Below is a small trained network, with its code and all its weights. Each question gives an input and a target symbol and asks what happens when units are switched off, that is, made to give their printed mean instead of their output.

import numpy as np


def w(rows, s, z=0):
    codes = np.array(rows[::2]) - 128.0
    scale = np.full(codes.shape[1], s)
    scale[-1] = z or s
    return codes * scale


def f(y):
    return np.maximum(y, 0)


def softmax(a):
    e = np.exp(a - a.max(-1, keepdims=True))
    return e / e.sum(-1, keepdims=True)


def log_softmax(a):
    a = a - a.max(-1, keepdims=True)
    return a - np.log(np.exp(a).sum(-1, keepdims=True))


def net(x, mask):
    ids = ['ΞΠζηθφ'.index(c) for c in x.split()]
    T = len(ids)
    res = E[ids] + P[:T]
    u = 0
    for l in range(3):
        r = res
        for j in range(2):
            rows = slice(2 * j, 2 * j + 2)
            q, k, v = (r @ M[l][rows].T for M in (Q, K, V))
            z = softmax(np.where(np.tri(T) > 0, q @ k.T / 2**0.5, -1e9)) @ v
            o = O[l][rows]
            res = res + np.where(mask[u + j], z, o[:, -1]) @ o[:, :-1]
        u += 2
        y = f(res @ A[l][:, :-1].T + A[l][:, -1])
        res = res + np.where(mask[u : u + 4], y, B[l][:, -1]) @ B[l][:, :-1]
        u += 4
    return log_softmax(res[-1] @ U[:, :-1].T + U[:, -1])


Q, K, V, O, A, B = {}, {}, {}, {}, {}, {}
E = w([
[131,143,169,18,142,120,224],'Ξ',
[150,207,142,143,117,75,189],'Π',
[184,100,173,168,83,107,183],'ζ',
[164,93,170,201,69,158,192],'η',
[133,203,161,183,117,139,191],'θ',
[2,128,104,202,116,59,81],'φ',
],0.0097)
P = w([
[216,153,27,4,7,126,19],'0',
[76,169,255,116,75,118,155],'1',
[108,176,233,125,87,72,132],'2',
[123,180,245,136,102,58,107],'3',
[138,108,52,137,155,164,149],'4',
[131,112,74,148,166,146,150],'5',
[125,89,69,150,181,144,137],'6',
[126,106,113,163,184,137,142],'7',
[111,86,117,164,186,142,138],'8',
[81,78,194,184,186,190,149],'9',
[107,105,121,161,195,95,129],'10',
[117,110,113,171,202,94,119],'11',
[130,97,51,199,243,102,93],'12',
],0.006)
Q[0] = w([
[99,36,189,55,183,86,120],'0.h1',
[169,144,113,29,203,193,142],'0.h1',
[101,134,76,119,118,253,98],'0.h2',
[111,53,180,118,160,140,187],'0.h2',
],0.0065)
K[0] = w([
[128,207,81,45,129,95,85],'0.h1',
[144,97,184,2,125,164,194],'0.h1',
[205,145,164,111,93,154,233],'0.h2',
[122,195,109,150,149,82,74],'0.h2',
],0.0067)
V[0] = w([
[45,118,81,190,138,44,69],'0.h1',
[48,99,114,51,225,105,150],'0.h1',
[200,220,109,55,109,142,132],'0.h2',
[172,1,86,66,110,85,89],'0.h2',
],0.0082)
O[0] = w([
[56,168,145,166,132,185,99,111],'0.h1',
[158,177,165,129,219,126,61,2],'0.h1',
[129,141,85,1,104,136,180,129],'0.h2',
[211,159,117,130,76,129,69,51],'0.h2',
],0.0094,0.0041)
A[0] = w([
[136,200,100,113,78,117,47,45],'0.n1',
[80,212,127,61,239,151,182,153],'0.n2',
[180,119,90,176,139,124,179,186],'0.n3',
[255,126,202,78,244,108,97,2],'0.n4',
],0.0065,0.0022)
B[0] = w([
[145,125,70,122,155,90,106,141],'0.n1',
[153,110,139,199,92,69,107,194],'0.n2',
[154,110,153,138,177,95,152,252],'0.n3',
[149,95,121,252,91,146,130,144],'0.n4',
],0.011,0.0039)
Q[1] = w([
[135,161,220,169,91,155,68],'1.h1',
[117,89,163,121,93,130,137],'1.h1',
[148,126,126,169,253,137,122],'1.h2',
[137,166,221,129,60,115,108],'1.h2',
],0.011)
K[1] = w([
[39,118,132,194,139,19,58],'1.h1',
[112,157,124,115,147,95,176],'1.h1',
[63,44,154,170,255,199,137],'1.h2',
[165,107,16,121,148,107,86],'1.h2',
],0.01)
V[1] = w([
[190,153,25,73,56,79,128],'1.h1',
[158,89,128,117,96,140,126],'1.h1',
[2,82,63,214,101,203,111],'1.h2',
[114,213,68,155,149,38,97],'1.h2',
],0.0078)
O[1] = w([
[91,131,167,132,88,212,149,254],'1.h1',
[116,117,131,179,130,142,146,171],'1.h1',
[123,126,216,98,84,109,52,137],'1.h2',
[112,96,200,106,255,183,151,106],'1.h2',
],0.008,0.0069)
A[1] = w([
[1,213,129,120,134,122,125,120],'1.n1',
[199,76,12,80,87,142,121,65],'1.n2',
[39,97,170,224,57,136,166,245],'1.n3',
[105,129,157,114,168,99,23,6],'1.n4',
],0.007,0.002)
B[1] = w([
[171,146,103,151,190,94,2,149],'1.n1',
[154,149,187,154,129,57,146,144],'1.n2',
[169,133,133,143,139,59,52,251],'1.n3',
[179,47,84,92,156,165,31,147],'1.n4',
],0.0085,0.016)
Q[2] = w([
[250,17,153,216,115,70,119],'2.h1',
[122,124,181,174,137,123,75],'2.h1',
[124,188,62,110,166,117,166],'2.h2',
[152,94,218,149,194,59,112],'2.h2',
],0.012)
K[2] = w([
[68,122,139,253,252,63,38],'2.h1',
[209,143,95,136,175,47,85],'2.h1',
[149,248,165,147,67,67,124],'2.h2',
[221,22,124,126,146,130,75],'2.h2',
],0.0069)
V[2] = w([
[47,41,24,114,190,148,22],'2.h1',
[143,130,107,3,122,147,166],'2.h1',
[89,79,76,24,102,108,177],'2.h2',
[244,16,81,66,57,119,167],'2.h2',
],0.0054)
O[2] = w([
[180,142,86,68,129,142,97,250],'2.h1',
[148,140,158,168,112,93,105,19],'2.h1',
[155,191,105,146,113,122,82,63],'2.h2',
[134,254,136,95,92,157,101,133],'2.h2',
],0.0083,0.014)
A[2] = w([
[139,81,110,85,196,141,134,142],'2.n1',
[147,96,132,216,151,88,133,79],'2.n2',
[30,97,99,161,194,152,162,46],'2.n3',
[10,107,55,184,76,222,180,2],'2.n4',
],0.011,0.0083)
B[2] = w([
[77,168,140,163,122,141,147,255],'2.n1',
[159,42,199,153,202,130,36,154],'2.n2',
[107,206,101,43,30,161,130,130],'2.n3',
[175,236,185,177,3,28,122,140],'2.n4',
],0.011,0.014)
U = w([
[1,149,134,134,107,129,153,254],'Ξ',
[96,91,130,206,158,122,134,174],'Π',
[139,146,101,148,155,160,130,58],'ζ',
[135,140,157,93,128,172,102,82],'η',
[164,114,95,84,106,96,104,44],'θ',
[157,134,93,124,136,140,119,68],'φ',
],0.0092,0.0044)

Each question gives the input, a string of symbols that net reads in full, and the target symbol t.
The units are the heads (2 rows each of Q, K, V and O) and the neurons (one row each of A and B). Each row of codes is followed by its name. A weight is (code - 128) times the scale printed after its matrix; where a second scale follows, it is the last column's (O, A, B and U).
mask holds one flag per unit, layer by layer, with each layer's heads first. A switched-off unit (its flag False) gives its mean, the last column of its rows in O or B, instead of its output. The means were averaged over made-up inputs and are rounded, as every weight is.
A unit's drop is (log p(t) with every unit on - log p(t) with that unit switched off) / (log p(t) with every unit on - log p(t) with every unit switched off).
The circuit of an input: a set's keep is (log p(t) with only the set's units on - log p(t) with every unit switched off) / (log p(t) with every unit on - log p(t) with every unit switched off). Starting from the 12 units with the biggest drops (on a tie, the unit counted first), units are removed one at a time, each time the one whose removal leaves the highest keep (on an exact tie, the one counted first), for as long as the keep stays at least 0.8.
units of the circuit, in order: the units of the circuit, biggest drop first
k most important neurons: the k neurons with the biggest drops, biggest first
k most important neurons of layer l: the k neurons of layer l with the biggest drops, biggest first
input Π η φ η η, target θ: 2 most important neurons of layer 0 => (0.n3 0.n2)
input Π θ θ Π η ζ, target Ξ: units of the circuit, in order => (0.h2 1.h1 2.h1)
input θ η η Ξ η η η η η η φ, target θ: 4 most important neurons => (2.n1 0.n3 1.n1 1.n3)
input Ξ Π θ Ξ ζ η ζ η ζ Ξ, target Π: most important neuron => (0.n2)
input φ Ξ Ξ, target η: units of the circuit, in order => (1.h2 0.h1 0.n1)
input η φ θ, target θ: 2 most important neurons => (2.n1 1.n2)
input φ θ φ Π Ξ ζ Ξ φ φ φ θ η, target η: units of the circuit, in order => (0.h1 1.h2)
input Π θ η, target Ξ: units of the circuit, in order => (0.h2 2.h1 2.n3 1.h2)
input φ η θ, target η: units of the circuit, in order => (1.n4 1.h2 0.h1 2.h1)
input η φ Ξ, target θ: units of the circuit, in order => (1.h2 0.n2 2.n1)
input η φ η Π, target θ: 2 most important neurons => (2.n1 1.n2)
input Π θ θ Π ζ θ Ξ θ η Π Ξ Π, target Π: 3 most important neurons => (2.n2 0.n2 1.n4)
input Ξ η θ η η η Π η η η φ θ, target θ: units of the circuit, in order => (2.n1 1.h2)
input Ξ η φ Π, target ζ: units of the circuit, in order => (1.h2 1.n2 2.h2 0.h2)
input η Ξ φ ζ, target θ: most important neuron of layer 0 => (0.n3)
input φ Π θ, target η: 2 most important neurons of layer 0 => (0.n1 0.n3)
input φ η ζ, target η: units of the circuit, in order => (1.h2 1.n4 2.h1 0.h1)
input η ζ φ Ξ, target θ: units of the circuit, in order => (1.h2 0.h1 2.n1)
input η η η Ξ Π ζ Π η ζ η φ, target θ: units of the circuit, in order => (2.n1 1.h2 1.n3)
input Ξ φ θ ζ φ η ζ Ξ, target Π: 2 most important neurons => (1.n4 0.n4)
input ζ φ ζ θ, target φ: most important neuron => (1.n2)
input Ξ φ φ, target Π: 2 most important neurons of layer 2 => (2.n1 2.n2)
